Each row is followed by its group and then its class within the group.
[-20  23 -21   1  15  -1 -14  18   5  -2   3  24  19 -12 -25   7 -10] | Datu > [44]
[ 15  -8 -13  -4   4 -14   2   7  25  -8   6  42  -1  -1 -24   6   9] | Rila > [45]
[-10  -4  15   2  23  10  -4   0 -63 -16 -27  10  10  18 -22  12  -9] | gakor > [51]
[-12  -3   1  10  -2   0  -3   0 -17   4 -19  11  -7   6 -43  17   3] | gakor > [53]
[-20  -6   6   4   1 -10   9  14 -29  -1 -26  28  -1  17 -46  22  30] | gakor > [51]
[-50  -5 -24   1  15 -10  20  27  40  -2  -8  40  44 -10 -41  16  -3] | Datu > [40]
[-17   1 -23   8  20   2  -4  -2 -10 -15  -1   4  24  -3  12 -10 -43] | Datu > [40]
[ 40 -19 -11   8   4   1  -1  -5  33  -9 -13  17 -11 -13 -26  12  16] | Rila > [50]
[ 30  -3 -25   4   3  -8  -4 -10  24   4 -16  23 -13  -1 -36   2  -5] | Rila > [49]
[ -6   3  19   5   3   2 -10 -14 -71  -8 -25 -13  -8  19   3  -1  -7] | gakor > [51]
[-36  -7 -27   0  -5  -1  -4   1  15  -9 -11  11  35  -6  -9  -8 -11] | Datu > [57]
[ 19 -21 -18   1   4 -11   2   3  46  -9 -25  51  -4  -5 -59  15  26] | Rila > [49]
[ 19 -19 -11   2 -11 -10  -9  -4  66  -4 -20  21  -6  -9 -34   9  35] | Rila > [50]
[-44 -13 -18   2  10  -6   2  18  23 -11 -17  52  38 -11 -26   2  -4] | Datu > [57]
[-17 -11 -55  -1  22  -4   6  19  18 -10 -14  31  19   1 -35   9 -32] | Datu > [44]
[ 34 -25 -17  -2  22   5  -8  -8  -2 -21 -23  28  -5 -13 -30  10 -21] | Rila > [49]
[  8  -3  -2  12   3  -2 -18 -15 -48 -15 -20  -2 -12  11 -11   6 -19] | gakor > [53]
[ -6 -11   5   6  13   4   7   4 -11  -9 -40  35   9  10 -64  29   5] | gakor > [53]
[ 21  -8  -8   7  12 -11   5  -2  19  -6 -19  44  -1   5 -34  13  22] | Rila > [45]
[-23   1 -29   1  -2 -12  12  19  39   1   4  19  14  -8 -40  10   1] | Datu > [44]
[ 45  -1  -5   6   5   9 -22 -38 -25 -16 -12  -5   2   6  34 -17 -46] | Rila > [45]
[ 36 -21 -13   2  12  -5  -6 -11  27  -2 -24  26   1  -7 -32  13 -16] | Rila > [50]
[-17 -16   9   8  17  18   5   4 -24 -12 -28  15  24  -1 -50  28 -15] | gakor > [53]
[-27   1 -26   2   8  -3  -4   8  18 -12  -8  13  27 -19 -20 -14 -30] | Datu > [40]
[  8 -19  -9   3   1 -13  13  14  63  -8 -27  56   1  -9 -70  22  36] | Rila > [45]
[ 26 -21 -27  13  21   5  -9  -2   3 -22 -21  16   5  -9  19   4 -34] | Rila > [50]
[ -6  -3 -28   4  11  -4   0  15   4  14  16  23  18 -11 -13   6 -27] | Datu > [44]

Each row is followed by its group and then its class within the group.
[  7  -6  -3  18  39 -30  -9  -4  18   1   7   9 -10   8  -5   4  -4] | gal > (77)
[-15 -18  -1  20  59   3   1  10 -33   7   3   5  29   8  26   1  -8] | Dugi > (79)
[-10 -16  -8   0   4  10   0  12  -7   1  14  -6   0   9   0 -11  11] | Fusa > (91)
[ -6 -17  -3  11  21   1 -13   6 -48   1  -1 -27  22   2  19 -16  17] | Dugi > (86)
[  0 -32  -2   6  27 -19 -10   8 -42   7  15   1  17   1  24   2  -1] | Dugi > (86)
[-19  -6   1  19  28  -9 -17   9 -24  14   4  10  23   1  10  -2   2] | Dugi > (86)
[ -1 -15   3   7  37  -3 -26  -1 -32   4  -3   4  19  15   9   4  -2] | Dugi > (86)
[-15 -13   5  15   4  15  -8   4 -25   0  30   7 -15   1 -16 -25   9] | Fusa > (91)
[  4  -4  -1   7 -26   0  -7  14 -19   5  13  -8  12   0  19 -19  -5] | Dugi > (79)
[ -1  -3 -12  29 -34 -20   0   0   1 -23  20   7   1   0  16  14   7] | gal > (78)
[ 12  -8  -1   8 -10 -27   1  -9 -12   3  11   3   0  -9  10   2   0] | Dugi > (79)
[ -9  -2 -12  21 -43 -21  -5   5  21 -21  12   5   2   8  -3   4   4] | gal > (78)
[ -3   4   4   6  -7 -10  10 -11  -2 -16   8  22 -13   7  -8  27   4] | gal > (78)
[ -6  -7 -10   5 -15  -5   4   7  11 -28  -3   5  -3   1  20  -1   3] | gal > (78)
[-19  -7   0   2  -6 -23  -2   2   5  -8 -11  14   6  10   0  21  12] | gal > (77)
[-13 -15   3  13  17 -22 -11 -17  14 -14   5  -3 -16   1 -10   4   4] | Fusa > (88)
[ 11 -11   3   2  67  -9 -12 -16   7  24  27 -20 -12  -1 -21  -8  -1] | Fusa > (88)
[ 11 -32   0   2 -34 -28 -31   6 -22  15  -5   0   2  11  14  25  10] | gal > (90)
[  0  18 -11  13  21  -5  -5   8  -4 -23 -14  39  -9   4 -11  13 -10] | gal > (90)
